Below are the code and all the weights of a small trained network. Each question names an input and a class and asks about switching units off, where a switched-off unit gives its printed mean instead of its output.

import numpy as np


def w(rows, s, z=0):
    codes = np.array(rows[::2]) - 128.0
    scale = np.full(codes.shape[1], s)
    scale[-1] = z or s
    return codes * scale


def norm(h):
    return h / np.sqrt((h * h).mean(-1, keepdims=True) + 1e-5)


def f(y):
    return np.maximum(y, 0)


def log_softmax(a):
    a = a - a.max(-1, keepdims=True)
    return a - np.log(np.exp(a).sum(-1, keepdims=True))


def net(x, mask):
    res = np.array(x, float).reshape(1, 3) / 4 @ E
    u = 0
    for l in range(2):
        y = f(norm(res) @ A[l][:, :-1].T + A[l][:, -1])
        res = res + np.where(mask[u : u + 10], y, B[l][:, -1]) @ B[l][:, :-1]
        u += 10
    return log_softmax(norm(res)[-1] @ U[:, :-1].T + U[:, -1])


A, B = {}, {}
E = w([
[92,141,237,154],'x0',
[33,170,79,77],'x1',
[114,214,87,252],'x2',
],0.0025)
A[0] = w([
[241,62,64,157,99],'0.n1',
[149,178,50,57,93],'0.n2',
[51,89,214,140,139],'0.n3',
[95,18,132,10,132],'0.n4',
[53,216,107,220,152],'0.n5',
[239,121,165,180,23],'0.n6',
[218,165,3,32,93],'0.n7',
[2,191,61,72,6],'0.n8',
[31,204,108,57,103],'0.n9',
[125,174,50,194,62],'0.n10',
],0.0048,0.0023)
B[0] = w([
[124,177,239,87,209],'0.n1',
[120,202,218,182,186],'0.n2',
[81,200,155,144,202],'0.n3',
[102,44,48,243,248],'0.n4',
[150,9,124,187,253],'0.n5',
[206,183,120,72,176],'0.n6',
[56,190,246,220,230],'0.n7',
[237,187,212,10,206],'0.n8',
[255,118,171,112,215],'0.n9',
[106,17,103,164,197],'0.n10',
],0.0044,0.0035)
A[1] = w([
[53,64,120,138,5],'1.n1',
[152,86,84,70,49],'1.n2',
[85,125,183,190,38],'1.n3',
[57,242,177,204,33],'1.n4',
[151,191,236,108,229],'1.n5',
[203,180,218,116,103],'1.n6',
[146,174,30,104,116],'1.n7',
[177,193,14,60,47],'1.n8',
[122,23,94,58,207],'1.n9',
[173,203,2,167,251],'1.n10',
],0.0056,0.0012)
B[1] = w([
[211,189,126,161,155],'1.n1',
[128,191,175,204,131],'1.n2',
[15,166,91,126,203],'1.n3',
[75,125,228,129,202],'1.n4',
[145,187,103,86,254],'1.n5',
[154,184,81,59,239],'1.n6',
[172,170,189,143,128],'1.n7',
[196,212,253,107,128],'1.n8',
[145,30,155,228,160],'1.n9',
[151,73,216,168,144],'1.n10',
],0.0048,0.0052)
U = w([
[119,66,156,197,254],'0',
[200,202,182,81,165],'1',
[88,196,216,136,114],'2',
[115,163,67,140,15],'3',
[47,70,2,69,2],'4',
],0.0068,0.0039)

Each question gives the input, the list of numbers given to net, and the class t.
The units are the neurons (one row each of A and B). Each row of codes is followed by its name. A weight is (code - 128) times the scale printed after its matrix; where a second scale follows, it is the last column's (A, B and U).
mask holds one flag per neuron, layer by layer. A switched-off neuron (its flag False) gives its mean, the last column of its row in B, instead of its output. The means were averaged over made-up inputs and are rounded, as every weight is.
A unit's drop is (log p(t) with every unit on - log p(t) with that unit switched off) / (log p(t) with every unit on - log p(t) with every unit switched off).
The circuit of an input: a set's keep is (log p(t) with only the set's units on - log p(t) with every unit switched off) / (log p(t) with every unit on - log p(t) with every unit switched off). Starting from the 12 units with the biggest drops (on a tie, the unit counted first), units are removed one at a time, each time the one whose removal leaves the highest keep (on an exact tie, the one counted first), for as long as the keep stays at least 0.8.
circuit, biggest first: the units of the circuit, biggest drop first
top k neurons: the k neurons with the biggest drops, biggest first
k most important neurons of layer l: the k neurons of layer l with the biggest drops, biggest first
drop when u is switched off: that unit's drop, to one decimal
input [-8,3,1], class 2: circuit, biggest first -> 0.n7
input [3,5,-6], class 0: circuit, biggest first -> 0.n4; 1.n9
input [-8,-4,-6], class 2: 3 most important neurons of layer 0 -> 0.n7; 0.n1; 0.n5
input [6,7,5], class 1: 3 most important neurons of layer 0 -> 0.n8; 0.n4; 0.n9
input [-7,-6,-4], class 2: 2 most important neurons of layer 0 -> 0.n7; 0.n1
input [-3,8,4], class 1: circuit, biggest first -> 0.n8; 0.n9
input [5,4,-5], class 0: top 3 neurons -> 0.n4; 0.n1; 0.n7
input [-5,4,8], class 0: top 2 neurons -> 0.n5; 0.n10
input [4,-2,-7], class 0: 2 most important neurons of layer 0 -> 0.n4; 0.n7
input [-6,-3,-4], class 2: 2 most important neurons of layer 0 -> 0.n7; 0.n1
input [-5,4,-7], class 0: 3 most important neurons of layer 0 -> 0.n4; 0.n3; 0.n1
input [2,6,-6], class 0: top 2 neurons -> 0.n4; 1.n9
input [4,4,-6], class 0: top 2 neurons -> 0.n4; 0.n7
input [-6,8,1], class 1: circuit, biggest first -> 0.n8
input [-8,-3,-4], class 2: drop when 0.n1 is switched off -> 0.2
input [-8,0,-2], class 2: drop when 0.n5 is switched off -> 0.0
input [-8,-1,-2], class 2: drop when 0.n7 is switched off -> 0.1
input [-5,8,2], class 1: drop when 0.n9 is switched off -> 0.2
